[[  7 -30 -30   6  42  -9  -4   7]
 [-24   4 -11  23 -10  -8 -11  11]
 [-38  18 -19 -35 -10  55 -38 -37]
 [ -5   7  39   0  13  18   5   1]
 [ 41 -20  12   1  25 -23  28  12]]
|
[[  7 -30  42  -4]
 [-24 -11 -10 -11]
 [-38 -19 -10 -38]
 [ -5  39  13   5]
 [ 41  12  25  28]]

[[-26 -22  -2  44  13  49 -25  19]
 [-23   6 -28  31 -18 -16 -21  44]
 [-23  18 -54 -13  -9 -39  -6  38]
 [ -2  10  -8  28 -37 -40 -16  28]
 [ 25 -19  51   7   3  29   5 -45]]
|
[[-26  -2  13 -25]
 [-23 -28 -18 -21]
 [-23 -54  -9  -6]
 [ -2  -8 -37 -16]
 [ 25  51   3   5]]

[[-13  18  -9   0  13   6]
 [ 33  21  36  26  52  14]
 [ 27  21  17  27  54 -30]
 [-12  16  -4  -1   9  20]]
|
[[-13  -9  13]
 [ 33  36  52]
 [ 27  17  54]
 [-12  -4   9]]

[[ -3  -3   1  34  -6 -29  12  26  -9 -64]
 [ 16  -3  12  25 -14  -6 -29  18 -22 -50]
 [ 33  27  49   4 -35 -30 -10  22   1 -50]
 [ 10   8   9  30 -41 -16  -9  19 -11 -62]
 [  2  36  10  31 -16 -39 -23  29  10 -19]]
|
[[ -3   1  -6  12  -9]
 [ 16  12 -14 -29 -22]
 [ 33  49 -35 -10   1]
 [ 10   9 -41  -9 -11]
 [  2  10 -16 -23  10]]

[[-46 -50]
 [-41  44]
 [-31 -55]
 [ 13 -65]
 [ 52  33]]
|
[[-46]
 [-41]
 [-31]
 [ 13]
 [ 52]]

[[-29 -58]
 [-28 -45]
 [ 45  24]
 [-24 -48]
 [-27 -50]
 [-32 -44]
 [-26 -36]
 [ 49   7]
 [-28 -50]
 [ 47  16]]
|
[[-29]
 [-28]
 [ 45]
 [-24]
 [-27]
 [-32]
 [-26]
 [ 49]
 [-28]
 [ 47]]

[[ 17  25  47  11  27   8  27   6 -11  15   0  -2   5  31  38]
 [-24 -11 -37  15   2   4  -7   1  33  24  35  28  60   6  31]
 [-24 -14 -40  13  -1   2 -10   1  33  22  34  28  59   2  26]
 [-26 -11 -40  14   1   7  -8  -3  34  21  36  28  56   6  26]
 [-25  -4 -33  16   7  13   0  -3  35  24  40  29  58  17  36]
 [ 25  16  47  12  21  -8  16  18 -15  17  -9  -2   8  12  29]]
|
[[ 17  47  27  27 -11   0   5  38]
 [-24 -37   2  -7  33  35  60  31]
 [-24 -40  -1 -10  33  34  59  26]
 [-26 -40   1  -8  34  36  56  26]
 [-25 -33   7   0  35  40  58  36]
 [ 25  47  21  16 -15  -9   8  29]]
---
[[ 19 -30 -30  16 -36 -29 -25  21  12  17  17  17 -53]
 [ -4 -40 -41  11 -23 -41 -49  -8  19  -2  15  -2  26]]
|
[[-53  26]
 [ 17  -2]
 [ 17  15]
 [ 17  -2]
 [ 12  19]
 [ 21  -8]
 [-25 -49]
 [-29 -41]
 [-36 -23]
 [ 16  11]
 [-30 -41]
 [-30 -40]
 [ 19  -4]]

[[  1 -23 -65  21  64]
 [ 59  46  12  17 -23]
 [ 47 -30 -40 -65  24]
 [ 60  47  16  19 -27]
 [ 59  46   9  27 -13]
 [ 56  45  26   2 -47]
 [ 56  43  27  -2 -48]
 [ 43 -28 -45 -57  30]
 [ 46 -27 -44 -58  28]
 [ 58  46  16  18 -27]
 [ 32 -28 -55 -30  47]
 [ 48 -28 -44 -59  30]]
|
[[ 64 -23  24 -27 -13 -47 -48  30  28 -27  47  30]
 [ 21  17 -65  19  27   2  -2 -57 -58  18 -30 -59]
 [-65  12 -40  16   9  26  27 -45 -44  16 -55 -44]
 [-23  46 -30  47  46  45  43 -28 -27  46 -28 -28]
 [  1  59  47  60  59  56  56  43  46  58  32  48]]

[[ 39  43  43  32  37  38  34 -66 -50]
 [-21 -27 -27 -15 -21 -22 -21  47  -9]
 [-22 -29 -28 -15 -22 -23 -21  55  -6]
 [-45 -33 -35 -50 -42 -42 -42  18  67]]
|
[[-50  -9  -6  67]
 [-66  47  55  18]
 [ 34 -21 -21 -42]
 [ 38 -22 -23 -42]
 [ 37 -21 -22 -42]
 [ 32 -15 -15 -50]
 [ 43 -27 -28 -35]
 [ 43 -27 -29 -33]
 [ 39 -21 -22 -45]]

[[-17  -7 -13   1 -14 -17 -23]
 [-53  32  27 -39  -5  -4 -24]
 [-28 -28 -29  66 -56  -7   3]
 [-50   4   5  21 -30   4  -6]
 [-13   5   8  -7   9   5  -6]
 [-28  18  16 -10 -12   1  -2]]
|
[[-23 -24   3  -6  -6  -2]
 [-17  -4  -7   4   5   1]
 [-14  -5 -56 -30   9 -12]
 [  1 -39  66  21  -7 -10]
 [-13  27 -29   5   8  16]
 [ -7  32 -28   4   5  18]
 [-17 -53 -28 -50 -13 -28]]

[[  3 -40  12 -13  22 -10 -44   1 -54  -4]
 [ 60  23  -7  17 -18 -14   3   5  -6   1]
 [-12   9  20  15   6  16  19   5  19 -36]
 [  4 -24  -4 -22   7 -56  -6 -34  -7 -50]]
|
[[ -4   1 -36 -50]
 [-54  -6  19  -7]
 [  1   5   5 -34]
 [-44   3  19  -6]
 [-10 -14  16 -56]
 [ 22 -18   6   7]
 [-13  17  15 -22]
 [ 12  -7  20  -4]
 [-40  23   9 -24]
 [  3  60 -12   4]]

[[ -3  -7  -4  -1   2   0   0   3   2  -3   2   0   1]
 [ -4  -9  -3 -39 -36   6   8   8  33 -22 -34  41 -59]
 [  3   0  -1  -1   1   1   1   0  -3   0   0  -1  -1]
 [-61 -38  51   5  27 -42  -5  47  -1  22   0  -5  -8]
 [ -6  -6 -10  -3   4   0  42  16   8   7   2  -2   1]
 [ -1   2  -1   2   4   0   2   0   1   1   1   2   2]]
|
[[  1 -59  -1  -8   1   2]
 [  0  41  -1  -5  -2   2]
 [  2 -34   0   0   2   1]
 [ -3 -22   0  22   7   1]
 [  2  33  -3  -1   8   1]
 [  3   8   0  47  16   0]
 [  0   8   1  -5  42   2]
 [  0   6   1 -42   0   0]
 [  2 -36   1  27   4   4]
 [ -1 -39  -1   5  -3   2]
 [ -4  -3  -1  51 -10  -1]
 [ -7  -9   0 -38  -6   2]
 [ -3  -4   3 -61  -6  -1]]

[[ 12  40 -26   4   7 -25  11  -4 -22 -41 -26  16  22   0]
 [ -5 -32   2 -21   4  43 -35 -18  12 -34 -15   7  20  -5]
 [ 17  30 -22  15   6 -17  18  14 -11 -53 -49  24  40  20]]
|
[[  0  -5  20]
 [ 22  20  40]
 [ 16   7  24]
 [-26 -15 -49]
 [-41 -34 -53]
 [-22  12 -11]
 [ -4 -18  14]
 [ 11 -35  18]
 [-25  43 -17]
 [  7   4   6]
 [  4 -21  15]
 [-26   2 -22]
 [ 40 -32  30]
 [ 12  -5  17]]

[[14 61 14]
 [16 64 33]
 [18 61 30]
 [15 35  9]
 [22 56  9]]
|
[[14 33 30  9  9]
 [61 64 61 35 56]
 [14 16 18 15 22]]
